Here is a tiny trained network, its code and every weight. The questions are about switching its units off for an input and a class, where a switched-off unit gives its printed mean instead of its output.

import numpy as np


def w(rows, s, z=0):
    codes = np.array(rows[::2]) - 128.0
    scale = np.full(codes.shape[1], s)
    scale[-1] = z or s
    return codes * scale


def norm(h):
    return h / np.sqrt((h * h).mean(-1, keepdims=True) + 1e-5)


def f(y):
    return np.maximum(y, 0)


def log_softmax(a):
    a = a - a.max(-1, keepdims=True)
    return a - np.log(np.exp(a).sum(-1, keepdims=True))


def net(x, mask):
    res = np.array(x, float).reshape(1, 7) / 4 @ E
    u = 0
    for l in range(4):
        y = f(norm(res) @ A[l][:, :-1].T + A[l][:, -1])
        res = res + np.where(mask[u : u + 4], y, B[l][:, -1]) @ B[l][:, :-1]
        u += 4
    return log_softmax(norm(res)[-1] @ U[:, :-1].T + U[:, -1])


A, B = {}, {}
E = w([
[144,197,145,99],'x0',
[180,174,166,85],'x1',
[42,139,209,65],'x2',
[158,174,103,124],'x3',
[129,26,91,53],'x4',
[151,58,247,120],'x5',
[49,210,72,133],'x6',
],0.011)
A[0] = w([
[227,148,157,217,102],'0.n1',
[216,198,81,137,13],'0.n2',
[189,21,255,70,1],'0.n3',
[94,56,40,230,131],'0.n4',
],0.0085,0.003)
B[0] = w([
[101,174,104,163,203],'0.n1',
[254,190,98,119,187],'0.n2',
[170,21,237,208,252],'0.n3',
[133,55,44,187,247],'0.n4',
],0.0082,0.0047)
A[1] = w([
[41,1,107,212,108],'1.n1',
[157,128,211,246,50],'1.n2',
[42,123,112,162,2],'1.n3',
[43,69,63,3,148],'1.n4',
],0.0058,0.0062)
B[1] = w([
[75,121,1,51,254],'1.n1',
[123,132,38,83,168],'1.n2',
[98,181,169,31,130],'1.n3',
[145,25,160,77,227],'1.n4',
],0.0071,0.0036)
A[2] = w([
[172,15,96,33,31],'2.n1',
[184,253,44,173,136],'2.n2',
[34,188,222,133,4],'2.n3',
[17,100,138,97,10],'2.n4',
],0.0069,0.003)
B[2] = w([
[159,115,89,1,210],'2.n1',
[169,228,173,150,253],'2.n2',
[95,186,124,20,176],'2.n3',
[134,169,131,79,169],'2.n4',
],0.0091,0.0047)
A[3] = w([
[154,37,222,173,49],'3.n1',
[225,191,220,237,121],'3.n2',
[172,3,1,174,2],'3.n3',
[26,194,214,80,48],'3.n4',
],0.0062,0.0032)
B[3] = w([
[157,18,230,172,212],'3.n1',
[117,140,8,30,253],'3.n2',
[50,146,155,77,249],'3.n3',
[2,106,186,92,216],'3.n4',
],0.0079,0.0033)
U = w([
[51,72,70,64,64],'0',
[190,56,217,182,245],'1',
[33,204,178,59,125],'2',
[217,98,84,64,15],'3',
[100,124,9,185,65],'4',
[201,243,76,161,254],'5',
],0.014,0.0043)

Each question gives the input, the list of numbers given to net, and the class t.
The units are the neurons (one row each of A and B). Each row of codes is followed by its name. A weight is (code - 128) times the scale printed after its matrix; where a second scale follows, it is the last column's (A, B and U).
mask holds one flag per neuron, layer by layer. A switched-off neuron (its flag False) gives its mean, the last column of its row in B, instead of its output. The means were averaged over made-up inputs and are rounded, as every weight is.
A unit's drop is (log p(t) with every unit on - log p(t) with that unit switched off) / (log p(t) with every unit on - log p(t) with every unit switched off).
The circuit of an input: a set's keep is (log p(t) with only the set's units on - log p(t) with every unit switched off) / (log p(t) with every unit on - log p(t) with every unit switched off). Starting from the 12 units with the biggest drops (on a tie, the unit counted first), units are removed one at a time, each time the one whose removal leaves the highest keep (on an exact tie, the one counted first), for as long as the keep stays at least 0.8.
circuit, biggest first: the units of the circuit, biggest drop first
top k neurons: the k neurons with the biggest drops, biggest first
top k neurons in layer l: the k neurons of layer l with the biggest drops, biggest first
drop of u: that unit's drop, to one decimal
input [8,4,-6,-7,6,1,5], class 5: circuit, biggest first => (0.n2 2.n2 0.n3)
input [-1,0,-4,8,-8,7,-6], class 5: circuit, biggest first => (0.n1 3.n2)
input [7,7,6,-7,6,-4,-3], class 1: circuit, biggest first => (0.n3 1.n1 3.n2)
input [0,6,4,4,8,1,0], class 1: top 2 neurons => (0.n3 1.n1)
input [8,8,4,-8,8,-7,-4], class 1: top 3 neurons in layer 1 => (1.n1 1.n4 1.n2)
input [-3,8,-6,-6,-1,-5,-5], class 5: top neuron in layer 2 => (2.n2)
input [1,-2,-8,1,-2,0,-7], class 5: top 3 neurons in layer 0 => (0.n1 0.n3 0.n2)
input [4,-2,-8,0,-4,3,-7], class 5: top 2 neurons in layer 0 => (0.n1 0.n2)
input [-5,6,8,-1,-1,-4,-4], class 1: drop of 3.n4 => -0.1
input [5,3,-5,-7,-2,-1,-5], class 5: drop of 0.n1 => 0.4
input [6,7,6,-4,8,7,5], class 1: drop of 0.n4 => -0.1
